Below are the code and all the weights of a small trained network. Each question names an input and a class and asks about switching units off, where a switched-off unit gives its printed mean instead of its output.

import numpy as np


def w(rows, s, z=0):
    codes = np.array(rows[::2]) - 128.0
    scale = np.full(codes.shape[1], s)
    scale[-1] = z or s
    return codes * scale


def f(y):
    return np.maximum(y, 0)


def log_softmax(a):
    a = a - a.max(-1, keepdims=True)
    return a - np.log(np.exp(a).sum(-1, keepdims=True))


def net(x, mask):
    res = np.array(x, float).reshape(1, 4) / 4 @ E
    y = f(res @ A[0][:, :-1].T + A[0][:, -1])
    res = res + np.where(mask, y, B[0][:, -1]) @ B[0][:, :-1]
    return log_softmax(res[-1] @ U[:, :-1].T + U[:, -1])


A, B = {}, {}
E = w([
[161,133,128,110,114,120,100,152,96],'x0',
[155,121,186,107,35,192,66,123,219],'x1',
[214,93,144,247,50,106,208,82,134],'x2',
[174,254,61,104,132,117,156,93,204],'x3',
],0.01)
A[0] = w([
[39,91,104,160,126,150,146,105,130,197],'N1',
[125,79,184,164,80,174,101,144,125,134],'N2',
[107,128,91,152,171,55,255,161,7,102],'N3',
[163,141,186,175,75,162,117,109,146,102],'N4',
[104,152,60,75,172,177,165,145,137,140],'N5',
[114,168,40,74,188,87,130,142,104,125],'N6',
[201,118,101,199,89,88,184,81,136,80],'N7',
[104,206,81,70,208,87,108,121,69,158],'N8',
[90,48,210,99,155,155,151,133,48,209],'N9',
[165,36,203,170,46,137,133,160,160,111],'N10',
[126,88,219,203,35,155,90,103,170,116],'N11',
[125,179,131,48,130,174,141,148,172,56],'N12',
[208,134,137,217,75,55,198,78,106,93],'N13',
[81,61,192,142,167,156,113,141,53,222],'N14',
[148,140,159,70,30,204,65,118,245,73],'N15',
[133,137,55,94,189,86,153,82,102,151],'N16',
[57,129,135,49,144,184,64,155,139,186],'N17',
[37,25,155,156,159,138,93,183,48,9],'N18',
[102,113,147,189,135,43,122,143,102,53],'N19',
[146,87,184,160,90,227,165,148,73,78],'N20',
[53,140,185,78,165,148,51,147,136,3],'N21',
[168,119,155,116,87,111,117,171,95,180],'N22',
],0.0071,0.0057)
B[0] = w([
[120,132,116,136,156,139,118,112,87,191],'N1',
[101,78,76,159,153,62,102,115,59,199],'N2',
[207,153,189,16,117,171,222,194,202,254],'N3',
[89,32,59,79,125,124,91,95,72,189],'N4',
[139,96,125,169,143,57,101,114,96,196],'N5',
[109,87,82,181,156,72,63,114,81,217],'N6',
[174,166,204,87,142,150,180,185,174,213],'N7',
[51,94,118,214,112,121,65,104,74,243],'N8',
[155,152,177,21,74,159,229,169,158,248],'N9',
[69,84,44,156,153,95,96,59,94,232],'N10',
[86,75,62,154,80,65,78,91,72,232],'N11',
[114,121,141,160,215,68,107,127,139,170],'N12',
[216,189,228,96,80,131,206,183,150,240],'N13',
[197,111,155,64,86,203,197,149,144,252],'N14',
[217,210,217,29,111,137,213,190,174,235],'N15',
[73,93,104,165,159,66,75,126,115,202],'N16',
[198,202,213,111,141,91,176,181,184,243],'N17',
[201,211,254,159,221,69,127,252,244,220],'N18',
[87,84,48,123,59,156,97,51,102,162],'N19',
[93,48,86,130,97,84,82,61,96,185],'N20',
[159,72,85,18,37,199,218,63,99,186],'N21',
[152,96,107,135,161,102,97,113,93,177],'N22',
],0.0069,0.0099)
U = w([
[157,188,182,114,192,96,133,169,191,250],'0',
[155,119,121,18,52,210,167,113,154,138],'1',
[37,25,1,213,152,96,24,24,62,166],'2',
],0.0081,0.002)

Each question gives the input, the list of numbers given to net, and the class t.
The units are the neurons (one row each of A and B). Each row of codes is followed by its name. A weight is (code - 128) times the scale printed after its matrix; where a second scale follows, it is the last column's (A, B and U).
mask holds one flag per neuron, in row order. A switched-off neuron (its flag False) gives its mean, the last column of its row in B, instead of its output. The means were averaged over made-up inputs and are rounded, as every weight is.
A unit's drop is (log p(t) with every unit on - log p(t) with that unit switched off) / (log p(t) with every unit on - log p(t) with every unit switched off).
The circuit of an input: a set's keep is (log p(t) with only the set's units on - log p(t) with every unit switched off) / (log p(t) with every unit on - log p(t) with every unit switched off). Starting from the 12 units with the biggest drops (on a tie, the unit counted first), units are removed one at a time, each time the one whose removal leaves the highest keep (on an exact tie, the one counted first), for as long as the keep stays at least 0.8.
circuit, biggest first: the units of the circuit, biggest drop first
k most important neurons: the k neurons with the biggest drops, biggest first
drop of u: that unit's drop, to one decimal
input [5,8,-7,6], class 0: circuit, biggest first => (N12)
input [-1,-5,1,-2], class 1: circuit, biggest first => (N17 N3)
input [6,8,-3,4], class 0: 4 most important neurons => (N12 N14 N17 N9)
input [-6,-5,2,-7], class 1: 3 most important neurons => (N14 N9 N19)
input [7,-5,-7,1], class 2: 2 most important neurons => (N8 N6)
input [4,6,-7,6], class 0: 2 most important neurons => (N12 N17)
input [2,8,-8,2], class 0: 3 most important neurons => (N17 N12 N14)
input [2,-8,7,-2], class 1: 2 most important neurons => (N19 N3)
input [4,7,-2,3], class 0: drop of N12 => 0.7
input [5,5,-5,3], class 0: drop of N17 => 0.3
input [5,8,-3,7], class 0: drop of N12 => 0.4
